Here is a tiny trained network, its code and every weight. The questions are about switching its units off for an input and a class, where a switched-off unit gives its printed mean instead of its output.

import numpy as np


def w(rows, s, z=0):
    codes = np.array(rows[::2]) - 128.0
    scale = np.full(codes.shape[1], s)
    scale[-1] = z or s
    return codes * scale


def norm(h):
    return h / np.sqrt((h * h).mean(-1, keepdims=True) + 1e-5)


def f(y):
    return y / 2 * (1 + np.tanh(0.7978845608 * (y + 0.044715 * y**3)))


def log_softmax(a):
    a = a - a.max(-1, keepdims=True)
    return a - np.log(np.exp(a).sum(-1, keepdims=True))


def net(x, mask):
    res = np.array(x, float).reshape(1, 8) / 4 @ E
    u = 0
    for l in range(2):
        y = f(norm(res) @ A[l][:, :-1].T + A[l][:, -1])
        res = res + np.where(mask[u : u + 15], y, B[l][:, -1]) @ B[l][:, :-1]
        u += 15
    return log_softmax(norm(res)[-1] @ U[:, :-1].T + U[:, -1])


A, B = {}, {}
E = w([
[134,104,214,119,124,59,37,150,160,90,71],'x0',
[148,22,118,99,137,147,190,163,139,141,120],'x1',
[99,146,163,130,95,171,174,170,220,114,105],'x2',
[122,147,125,139,126,120,111,117,129,127,132],'x3',
[87,132,83,94,235,143,118,131,119,90,99],'x4',
[118,111,187,176,130,156,197,3,91,56,125],'x5',
[10,109,139,88,101,71,131,113,103,182,131],'x6',
[81,96,92,201,63,196,60,180,68,63,131],'x7',
],0.0034)
A[0] = w([
[82,90,83,75,237,166,93,110,152,88,83,130],'L0N1',
[127,98,196,89,136,111,65,106,147,105,87,24],'L0N2',
[121,133,158,146,160,136,171,118,154,168,101,246],'L0N3',
[161,118,113,110,113,61,90,221,129,144,88,150],'L0N4',
[153,109,102,235,64,106,107,114,113,172,104,252],'L0N5',
[113,110,79,93,106,124,146,124,162,110,176,199],'L0N6',
[86,169,91,158,144,94,159,171,163,172,90,111],'L0N7',
[209,82,163,118,27,117,130,124,102,163,145,44],'L0N8',
[139,234,110,96,127,97,79,74,45,104,156,198],'L0N9',
[68,191,148,141,113,173,165,149,218,111,94,96],'L0N10',
[133,78,201,151,128,120,169,77,85,74,98,63],'L0N11',
[115,183,117,161,174,163,172,110,140,213,151,37],'L0N12',
[196,133,173,118,176,150,99,194,93,182,168,94],'L0N13',
[2,114,127,103,109,100,150,110,101,160,155,124],'L0N14',
[155,102,213,97,134,75,83,147,150,91,82,89],'L0N15',
],0.006,0.0017)
B[0] = w([
[141,188,145,179,3,110,212,150,119,204,69,220],'L0N1',
[143,144,91,73,61,156,133,85,110,140,197,173],'L0N2',
[155,130,194,177,192,128,39,147,83,68,122,184],'L0N3',
[56,179,120,130,205,150,247,59,98,103,211,221],'L0N4',
[95,109,124,69,182,132,156,181,141,109,83,212],'L0N5',
[134,185,172,122,102,145,180,119,14,102,137,160],'L0N6',
[174,97,161,161,108,105,100,121,144,99,188,163],'L0N7',
[101,187,86,162,96,117,167,113,107,172,28,179],'L0N8',
[168,89,246,149,116,125,164,225,112,123,119,252],'L0N9',
[205,49,196,206,88,73,77,171,32,200,164,188],'L0N10',
[77,198,74,182,220,131,194,129,137,146,222,198],'L0N11',
[151,116,133,34,88,178,98,95,124,130,125,167],'L0N12',
[166,102,101,223,169,128,116,195,172,122,140,170],'L0N13',
[208,147,53,120,133,91,136,139,167,26,120,229],'L0N14',
[162,127,115,88,82,200,180,99,59,136,177,215],'L0N15',
],0.0047,0.0035)
A[1] = w([
[120,104,50,66,145,134,86,236,152,208,209,114],'L1N1',
[124,207,154,146,64,93,206,111,193,217,35,167],'L1N2',
[168,150,87,64,99,125,130,196,144,250,144,163],'L1N3',
[153,73,129,162,160,44,119,143,139,61,126,254],'L1N4',
[200,88,93,81,144,137,169,115,6,151,125,156],'L1N5',
[56,66,141,163,60,226,94,158,69,130,167,174],'L1N6',
[168,103,158,221,97,132,150,49,67,128,66,133],'L1N7',
[222,118,167,133,168,28,148,62,167,196,150,70],'L1N8',
[221,223,126,83,69,195,146,126,80,69,123,187],'L1N9',
[72,123,47,94,121,135,183,138,154,67,79,182],'L1N10',
[176,130,187,18,170,167,103,29,195,198,146,115],'L1N11',
[197,75,186,88,93,155,171,163,60,127,162,59],'L1N12',
[36,90,134,46,74,3,180,145,173,116,189,100],'L1N13',
[109,158,121,195,178,145,187,88,59,167,222,156],'L1N14',
[204,173,37,108,128,228,139,154,147,109,201,141],'L1N15',
],0.0047,0.002)
B[1] = w([
[107,87,178,103,185,83,179,37,161,106,177,170],'L1N1',
[42,132,84,127,163,99,117,207,52,145,107,184],'L1N2',
[85,132,157,185,150,97,119,69,53,64,137,190],'L1N3',
[254,64,148,143,96,206,144,106,235,211,128,173],'L1N4',
[138,115,188,130,39,209,21,177,137,189,156,234],'L1N5',
[168,107,103,20,212,116,74,140,82,106,125,192],'L1N6',
[87,138,81,122,187,58,103,124,139,172,141,198],'L1N7',
[140,118,43,112,179,195,84,219,130,63,92,199],'L1N8',
[70,113,125,95,76,106,155,73,213,155,33,254],'L1N9',
[189,148,190,103,187,128,115,160,136,149,58,174],'L1N10',
[85,49,68,47,155,161,76,147,70,26,72,161],'L1N11',
[139,136,133,158,92,138,72,102,126,187,164,210],'L1N12',
[176,156,115,226,105,200,130,82,201,148,94,182],'L1N13',
[137,108,165,118,124,68,141,151,162,111,176,248],'L1N14',
[82,172,141,100,99,103,126,67,159,122,94,206],'L1N15',
],0.0052,0.0046)
U = w([
[89,148,123,170,212,86,205,68,140,40,227,134],'0',
[147,81,55,77,184,176,85,170,83,10,72,112],'1',
[62,176,87,182,98,85,166,164,58,173,51,65],'2',
[103,133,140,65,37,173,113,24,110,128,154,107],'3',
[214,72,136,199,110,137,99,167,92,187,191,77],'4',
[192,168,57,195,90,158,148,78,253,101,72,5],'5',
[158,127,177,149,117,137,157,157,116,155,124,211],'6',
[134,123,133,133,119,127,144,129,135,143,128,252],'7',
],0.008,0.0023)

Each question gives the input, the list of numbers given to net, and the class t.
The units are the neurons (one row each of A and B). Each row of codes is followed by its name. A weight is (code - 128) times the scale printed after its matrix; where a second scale follows, it is the last column's (A, B and U).
mask holds one flag per neuron, layer by layer. A switched-off neuron (its flag False) gives its mean, the last column of its row in B, instead of its output. The means were averaged over made-up inputs and are rounded, as every weight is.
A unit's drop is (log p(t) with every unit on - log p(t) with that unit switched off) / (log p(t) with every unit on - log p(t) with every unit switched off).
The circuit of an input: a set's keep is (log p(t) with only the set's units on - log p(t) with every unit switched off) / (log p(t) with every unit on - log p(t) with every unit switched off). Starting from the 12 units with the biggest drops (on a tie, the unit counted first), units are removed one at a time, each time the one whose removal leaves the highest keep (on an exact tie, the one counted first), for as long as the keep stays at least 0.8.
circuit, biggest first: the units of the circuit, biggest drop first
unit that matters most: the unit with the biggest drop
k most important neurons: the k neurons with the biggest drops, biggest first
k most important neurons of layer l: the k neurons of layer l with the biggest drops, biggest first
input [-6,4,4,-3,-3,0,-3,8], class 1: circuit, biggest first : [L1N6]
input [-6,4,-6,-5,6,-3,-8,-2], class 5: 2 most important neurons of layer 0 : [L0N13 L0N10]
input [4,-2,4,-6,6,4,6,-3], class 2: circuit, biggest first : [L0N1 L1N2]
input [-2,-1,-6,4,-7,-2,-6,8], class 1: 2 most important neurons : [L0N5 L1N6]
input [5,-1,8,5,-5,5,4,8], class 1: circuit, biggest first : [L1N6 L0N1]
input [7,2,7,-6,0,2,3,1], class 3: 3 most important neurons of layer 0 : [L0N15 L0N2 L0N9]
input [-8,2,2,1,-1,2,5,-5], class 3: 2 most important neurons of layer 0 : [L0N12 L0N6]
input [7,-7,-4,1,5,-8,1,8], class 0: 2 most important neurons : [L0N4 L1N1]
input [-5,5,7,-8,8,-8,-6,-8], class 0: 2 most important neurons : [L1N1 L1N3]
input [-7,6,1,-5,-3,8,2,-2], class 0: 2 most important neurons : [L0N11 L0N15]
input [4,6,-4,-7,-8,-7,-1,2], class 2: 2 most important neurons : [L0N8 L0N11]
input [-5,-3,-2,7,6,-6,8,-2], class 5: circuit, biggest first : [L0N14 L1N13 L0N7]
input [1,-1,6,2,-4,-2,5,-4], class 4: circuit, biggest first : [L0N10 L1N9]
input [7,6,5,-2,-5,-7,-4,6], class 0: circuit, biggest first : [L0N4 L1N5]
input [5,7,5,5,-4,-6,6,-8], class 1: unit that matters most : L1N11
input [-1,-4,-4,2,-8,5,-3,-4], class 2: circuit, biggest first : [L0N8 L1N2]
input [-1,0,7,5,4,-3,5,-4], class 4: 2 most important neurons : [L0N10 L0N7]
input [3,1,8,-2,-5,6,-6,6], class 4: 4 most important neurons : [L0N10 L0N4 L0N14 L0N1]
input [7,-3,4,0,3,-3,-3,-8], class 1: circuit, biggest first : [L1N11 L1N8]
input [6,6,-5,2,6,3,3,3], class 2: circuit, biggest first : [L0N1]
input [-6,1,8,-3,-5,-8,-4,-1], class 0: circuit, biggest first : [L1N1 L1N3 L0N1]
input [-6,1,3,-4,8,-4,4,0], class 2: 3 most important neurons of layer 0 : [L0N1 L0N15 L0N2]
input [1,3,5,2,-1,-3,1,2], class 4: 2 most important neurons : [L0N10 L0N11]
input [4,-3,-4,-2,-7,3,-6,6], class 2: 2 most important neurons of layer 0 : [L0N8 L0N14]
input [8,6,-5,-1,-7,-6,-1,-2], class 3: 2 most important neurons of layer 0 : [L0N15 L0N2]
input [-5,8,8,0,6,5,5,6], class 4: 3 most important neurons : [L0N10 L1N8 L0N8]
input [2,3,5,-6,5,-4,8,-6], class 5: most important neuron of layer 0 : [L0N14]
input [7,7,-2,-4,1,-3,7,-3], class 3: 2 most important neurons : [L0N15 L0N2]
input [5,3,4,-1,-7,4,-1,-4], class 2: circuit, biggest first : [L0N8 L1N2]
